Below is a small trained network, with its code and all its weights. Each question gives an input and a class and asks what happens when units are switched off, that is, made to give their printed mean instead of their output.

import numpy as np


def w(rows, s, z=0):
    codes = np.array(rows[::2]) - 128.0
    scale = np.full(codes.shape[1], s)
    scale[-1] = z or s
    return codes * scale


def f(y):
    return np.maximum(y, 0)


def log_softmax(a):
    a = a - a.max(-1, keepdims=True)
    return a - np.log(np.exp(a).sum(-1, keepdims=True))


def net(x, mask):
    res = np.array(x, float).reshape(1, 7) / 4 @ E
    y = f(res @ A[0][:, :-1].T + A[0][:, -1])
    res = res + np.where(mask, y, B[0][:, -1]) @ B[0][:, :-1]
    return log_softmax(res[-1] @ U[:, :-1].T + U[:, -1])


A, B = {}, {}
E = w([
[107,135,154,134,125,156],'x0',
[116,130,142,140,150,137],'x1',
[62,3,111,100,126,130],'x2',
[199,88,174,130,124,148],'x3',
[136,126,118,128,133,116],'x4',
[121,128,136,135,139,134],'x5',
[144,143,80,94,147,186],'x6',
],0.02)
A[0] = w([
[24,200,83,135,122,92,78],'neuron 1',
[124,144,238,177,66,16,29],'neuron 2',
[182,164,96,75,159,213,60],'neuron 3',
[205,247,138,163,132,124,4],'neuron 4',
[196,96,189,136,136,149,129],'neuron 5',
[150,237,146,161,118,118,103],'neuron 6',
],0.012,0.0031)
B[0] = w([
[242,141,81,145,62,108,210],'neuron 1',
[74,222,59,96,197,157,220],'neuron 2',
[101,212,149,81,192,143,191],'neuron 3',
[83,74,182,125,101,101,251],'neuron 4',
[173,129,158,247,125,123,188],'neuron 5',
[73,96,106,136,62,153,230],'neuron 6',
],0.012,0.02)
U = w([
[81,61,100,119,82,93,254],'0',
[254,191,99,209,76,110,120],'1',
[120,208,75,67,187,108,3],'2',
],0.013,0.0024)

Each question gives the input, the list of numbers given to net, and the class t.
The units are the neurons (one row each of A and B). Each row of codes is followed by its name. A weight is (code - 128) times the scale printed after its matrix; where a second scale follows, it is the last column's (A, B and U).
mask holds one flag per neuron, in row order. A switched-off neuron (its flag False) gives its mean, the last column of its row in B, instead of its output. The means were averaged over made-up inputs and are rounded, as every weight is.
A unit's drop is (log p(t) with every unit on - log p(t) with that unit switched off) / (log p(t) with every unit on - log p(t) with every unit switched off).
The circuit of an input: a set's keep is (log p(t) with only the set's units on - log p(t) with every unit switched off) / (log p(t) with every unit on - log p(t) with every unit switched off). Starting from all 6 units, units are removed one at a time, each time the one whose removal leaves the highest keep (on an exact tie, the one counted first), for as long as the keep stays at least 0.8.
units of the circuit, in order: the units of the circuit, biggest drop first
most important unit: the unit with the biggest drop
k most important neurons: the k neurons with the biggest drops, biggest first
drop of u: that unit's drop, to one decimal
input [2,-6,-4,-4,-1,-4,2], class 0: 3 most important neurons : (neuron 4; neuron 6; neuron 5)
input [-4,5,-7,3,-5,8,-6], class 0: most important unit : neuron 4
input [-1,-3,6,4,1,6,8], class 2: 2 most important neurons : (neuron 3; neuron 4)
input [1,-2,0,-8,-6,7,6], class 1: 2 most important neurons : (neuron 1; neuron 2)
input [4,-4,6,-3,-2,4,-7], class 2: 3 most important neurons : (neuron 2; neuron 4; neuron 6)
input [-6,5,-1,4,-8,7,5], class 2: 2 most important neurons : (neuron 3; neuron 1)
input [-6,-4,4,6,-2,2,-5], class 1: 2 most important neurons : (neuron 5; neuron 4)
input [0,1,-4,-5,-5,-6,5], class 1: 2 most important neurons : (neuron 1; neuron 2)
input [0,6,-4,7,-3,-5,8], class 2: 2 most important neurons : (neuron 3; neuron 1)
input [7,-3,-5,5,3,-3,1], class 0: 3 most important neurons : (neuron 4; neuron 1; neuron 6)
input [-6,-6,-8,-2,8,-5,6], class 0: 3 most important neurons : (neuron 4; neuron 6; neuron 2)
input [8,-4,2,5,5,3,4], class 1: 3 most important neurons : (neuron 2; neuron 5; neuron 4)
input [5,4,2,-8,8,-5,6], class 1: 2 most important neurons : (neuron 1; neuron 2)
input [8,-1,-3,0,0,3,-6], class 2: units of the circuit, in order : (neuron 2)
input [0,0,-8,-8,0,8,-5], class 0: 3 most important neurons : (neuron 4; neuron 6; neuron 5)
input [6,6,5,1,7,2,6], class 2: 2 most important neurons : (neuron 4; neuron 6)
input [-7,5,-2,2,3,8,-5], class 2: drop of neuron 1 : 0.2
input [-7,4,-8,-5,-2,6,6], class 0: drop of neuron 4 : 0.7
input [7,-8,-4,-8,0,-1,7], class 1: drop of neuron 2 : 0.5
input [-4,-7,-5,-1,6,-5,-4], class 0: drop of neuron 4 : 0.4
input [-7,-8,-2,6,-7,1,7], class 2: units of the circuit, in order : (neuron 3)
